Below is a small trained network, with its code and all its weights. Each question gives an input and a class and asks what happens when units are switched off, that is, made to give their printed mean instead of their output.

import numpy as np


def w(rows, s, z=0):
    codes = np.array(rows[::2]) - 128.0
    scale = np.full(codes.shape[1], s)
    scale[-1] = z or s
    return codes * scale


def f(y):
    return y / 2 * (1 + np.tanh(0.7978845608 * (y + 0.044715 * y**3)))


def log_softmax(a):
    a = a - a.max(-1, keepdims=True)
    return a - np.log(np.exp(a).sum(-1, keepdims=True))


def net(x, mask):
    res = np.array(x, float).reshape(1, 6) / 4 @ E
    y = f(res @ A[0][:, :-1].T + A[0][:, -1])
    res = res + np.where(mask, y, B[0][:, -1]) @ B[0][:, :-1]
    return log_softmax(res[-1] @ U[:, :-1].T + U[:, -1])


A, B = {}, {}
E = w([
[117,144,252,142],'x0',
[129,129,128,128],'x1',
[148,108,144,2],'x2',
[129,128,129,128],'x3',
[130,128,129,129],'x4',
[42,43,113,142],'x5',
],0.021)
A[0] = w([
[102,99,218,141,20],'neuron 0',
[152,171,207,135,120],'neuron 1',
[185,202,96,182,255],'neuron 2',
[211,157,130,83,163],'neuron 3',
[117,99,153,3,65],'neuron 4',
[141,150,136,164,63],'neuron 5',
],0.018,0.0056)
B[0] = w([
[251,149,140,185,212],'neuron 0',
[25,164,184,86,218],'neuron 1',
[160,11,193,128,234],'neuron 2',
[167,220,87,144,222],'neuron 3',
[135,101,144,18,253],'neuron 4',
[74,140,188,136,155],'neuron 5',
],0.014,0.025)
U = w([
[214,76,184,88,150],'0',
[5,71,63,220,229],'1',
[229,210,97,92,158],'2',
[43,79,83,50,13],'3',
[12,147,204,140,168],'4',
[179,160,150,247,160],'5',
[88,214,157,66,3],'6',
],0.016,0.0035)

Each question gives the input, the list of numbers given to net, and the class t.
The units are the neurons (one row each of A and B). Each row of codes is followed by its name. A weight is (code - 128) times the scale printed after its matrix; where a second scale follows, it is the last column's (A, B and U).
mask holds one flag per neuron, in row order. A switched-off neuron (its flag False) gives its mean, the last column of its row in B, instead of its output. The means were averaged over made-up inputs and are rounded, as every weight is.
A unit's drop is (log p(t) with every unit on - log p(t) with that unit switched off) / (log p(t) with every unit on - log p(t) with every unit switched off).
The circuit of an input: a set's keep is (log p(t) with only the set's units on - log p(t) with every unit switched off) / (log p(t) with every unit on - log p(t) with every unit switched off). Starting from all 6 units, units are removed one at a time, each time the one whose removal leaves the highest keep (on an exact tie, the one counted first), for as long as the keep stays at least 0.8.
circuit, biggest first: the units of the circuit, biggest drop first
unit that matters most: the unit with the biggest drop
top k neurons: the k neurons with the biggest drops, biggest first
drop of u: that unit's drop, to one decimal
input [-3,-7,-2,2,5,8], class 1: unit that matters most -> neuron 4
input [-7,5,-4,3,2,2], class 1: circuit, biggest first -> neuron 4; neuron 0
input [4,3,0,-1,-6,3], class 5: top 3 neurons -> neuron 4; neuron 2; neuron 0
input [3,6,-1,-1,-5,1], class 5: top 2 neurons -> neuron 4; neuron 2
input [5,4,-1,-6,8,-7], class 4: top 2 neurons -> neuron 1; neuron 2
input [3,-8,0,-6,4,0], class 4: top 4 neurons -> neuron 3; neuron 2; neuron 4; neuron 1
input [2,5,-8,1,2,-6], class 4: top 2 neurons -> neuron 1; neuron 5
input [0,5,-5,1,1,5], class 1: circuit, biggest first -> neuron 3; neuron 4
input [-1,0,6,-3,0,-3], class 2: top 2 neurons -> neuron 3; neuron 1
input [-5,7,1,5,-2,2], class 3: top 3 neurons -> neuron 0; neuron 3; neuron 2
input [4,0,0,-1,-5,2], class 5: top 3 neurons -> neuron 4; neuron 0; neuron 2
input [5,0,-7,2,0,3], class 5: top 2 neurons -> neuron 0; neuron 4
input [0,-6,-4,3,3,3], class 1: top 2 neurons -> neuron 0; neuron 4
input [4,-1,5,-7,1,-5], class 6: top neuron -> neuron 1
input [-5,5,-4,-6,-6,3], class 1: top 2 neurons -> neuron 4; neuron 0
input [8,3,-6,7,2,2], class 5: top 2 neurons -> neuron 0; neuron 4
input [2,-8,-1,1,-5,-5], class 4: drop of neuron 5 -> 0.0
input [6,-5,8,0,0,-1], class 6: drop of neuron 1 -> 1.1
input [5,-2,8,6,-6,-4], class 6: drop of neuron 1 -> 1.2
input [1,8,2,-7,-7,-3], class 6: circuit, biggest first -> neuron 0
